Below is a small trained network, with its code and all its weights. Each question gives an input and a target symbol and asks what happens when units are switched off, that is, made to give their printed mean instead of their output.

import numpy as np


def w(rows, s, z=0):
    codes = np.array(rows[::2]) - 128.0
    scale = np.full(codes.shape[1], s)
    scale[-1] = z or s
    return codes * scale


def f(y):
    return y / 2 * (1 + np.tanh(0.7978845608 * (y + 0.044715 * y**3)))


def softmax(a):
    e = np.exp(a - a.max(-1, keepdims=True))
    return e / e.sum(-1, keepdims=True)


def log_softmax(a):
    a = a - a.max(-1, keepdims=True)
    return a - np.log(np.exp(a).sum(-1, keepdims=True))


def net(x, mask):
    ids = ['αβδεζηλξπψω'.index(c) for c in x.split()]
    T = len(ids)
    res = E[ids] + P[:T]
    q, k, v = (res @ M[0].T for M in (Q, K, V))
    z = softmax(np.where(np.tri(T) > 0, q @ k.T / 4**0.5, -1e9)) @ v
    res = res + np.where(mask[0], z, O[0][:, -1]) @ O[0][:, :-1]
    y = f(res @ A[0][:, :-1].T + A[0][:, -1])
    res = res + np.where(mask[1:9], y, B[0][:, -1]) @ B[0][:, :-1]
    return log_softmax(res[-1] @ U[:, :-1].T + U[:, -1])


Q, K, V, O, A, B = {}, {}, {}, {}, {}, {}
E = w([
[124,133,141,187],'α',
[85,177,128,116],'β',
[79,122,158,210],'δ',
[137,69,125,145],'ε',
[115,103,141,158],'ζ',
[94,130,211,196],'η',
[117,91,168,149],'λ',
[73,143,79,221],'ξ',
[90,138,186,131],'π',
[120,249,165,110],'ψ',
[167,193,161,48],'ω',
],0.015)
P = w([
[129,125,120,160],'0',
[37,196,235,160],'1',
[144,84,126,237],'2',
[148,156,33,100],'3',
[95,49,126,38],'4',
[181,111,152,146],'5',
[140,138,3,102],'6',
[94,23,77,53],'7',
[166,94,151,167],'8',
[143,162,22,89],'9',
[76,217,146,10],'10',
[161,84,147,186],'11',
[144,138,33,93],'12',
[56,194,111,47],'13',
],0.012)
Q[0] = w([
[45,101,9,123],'H0',
[87,60,131,128],'H0',
[70,147,105,149],'H0',
[141,150,164,118],'H0',
],0.011)
K[0] = w([
[165,81,214,2],'H0',
[18,159,148,217],'H0',
[45,54,132,8],'H0',
[111,16,149,199],'H0',
],0.0068)
V[0] = w([
[213,122,255,57],'H0',
[108,49,105,221],'H0',
[187,77,91,173],'H0',
[59,168,214,95],'H0',
],0.0079)
O[0] = w([
[164,103,192,69,52],'H0',
[44,2,132,186,203],'H0',
[237,221,205,234,62],'H0',
[171,193,183,112,253],'H0',
],0.0068,0.0027)
A[0] = w([
[114,77,105,92,150],'N0',
[139,72,120,176,108],'N1',
[66,126,138,60,128],'N2',
[132,167,171,188,137],'N3',
[108,56,42,110,230],'N4',
[229,124,122,104,88],'N5',
[192,174,142,152,253],'N6',
[5,140,128,136,158],'N7',
],0.012,0.0044)
B[0] = w([
[31,186,218,88,150],'N0',
[180,100,107,134,179],'N1',
[118,150,109,196,186],'N2',
[96,1,116,54,182],'N3',
[162,206,191,137,213],'N4',
[166,108,70,142,132],'N5',
[20,109,51,150,169],'N6',
[169,196,179,53,254],'N7',
],0.0084,0.0076)
U = w([
[56,164,181,73,114],'α',
[62,183,134,100,203],'β',
[1,108,96,141,104],'δ',
[154,136,118,79,3],'ε',
[212,230,125,229,60],'ζ',
[252,126,144,128,191],'η',
[103,106,87,225,170],'λ',
[217,119,26,9,179],'ξ',
[127,65,129,112,124],'π',
[201,99,118,23,49],'ψ',
[131,117,137,166,132],'ω',
],0.0089,0.005)

Each question gives the input, a string of symbols that net reads in full, and the target symbol t.
The units are the heads (4 rows each of Q, K, V and O) and the neurons (one row each of A and B). Each row of codes is followed by its name. A weight is (code - 128) times the scale printed after its matrix; where a second scale follows, it is the last column's (O, A, B and U).
mask holds one flag per unit, heads first, then neurons. A switched-off unit (its flag False) gives its mean, the last column of its rows in O or B, instead of its output. The means were averaged over made-up inputs and are rounded, as every weight is.
A unit's drop is (log p(t) with every unit on - log p(t) with that unit switched off) / (log p(t) with every unit on - log p(t) with every unit switched off).
The circuit of an input: a set's keep is (log p(t) with only the set's units on - log p(t) with every unit switched off) / (log p(t) with every unit on - log p(t) with every unit switched off). Starting from all 9 units, units are removed one at a time, each time the one whose removal leaves the highest keep (on an exact tie, the one counted first), for as long as the keep stays at least 0.8.
circuit, biggest first: the units of the circuit, biggest drop first
most important unit: the unit with the biggest drop
k most important neurons: the k neurons with the biggest drops, biggest first
drop of u: that unit's drop, to one decimal
input π ω α α λ ξ ψ ξ, target β: most important unit	N0
input ξ α ε ξ ξ ω λ δ, target α: circuit, biggest first	N0; N4
input ζ δ π ω λ, target α: circuit, biggest first	N0; H0
input ξ α λ ζ ε ξ ζ, target ζ: circuit, biggest first	N4; N3
input ε ω α δ α ξ ε ω, target β: circuit, biggest first	N0; N2
input ξ α ε β ζ, target α: circuit, biggest first	N0; N4
input π ζ ξ ψ ζ α ξ η ε ξ, target ζ: 3 most important neurons	N4; N3; N6
input ξ α ξ ε, target ζ: 2 most important neurons	N4; N3
input ω η ε α α α π π α, target λ: 2 most important neurons	N7; N6
input ε η α η ψ η, target π: circuit, biggest first	N3; H0; N4
input α λ α π ξ, target α: 3 most important neurons	N0; N7; N4
input ζ η η β δ ψ, target δ: 2 most important neurons	N6; N7
input ζ ε ξ α π ζ ξ ω, target α: 3 most important neurons	N0; N4; N1
input η ζ λ π ε π ω ξ, target α: 3 most important neurons	N0; N4; N7
input ξ ω ω α ω λ α, target ξ: drop of N6	0.0
input ω ξ δ ξ ξ π π ε, target α: drop of N2	0.0
input ε ζ α ω ω α ξ, target ξ: drop of H0	1.8
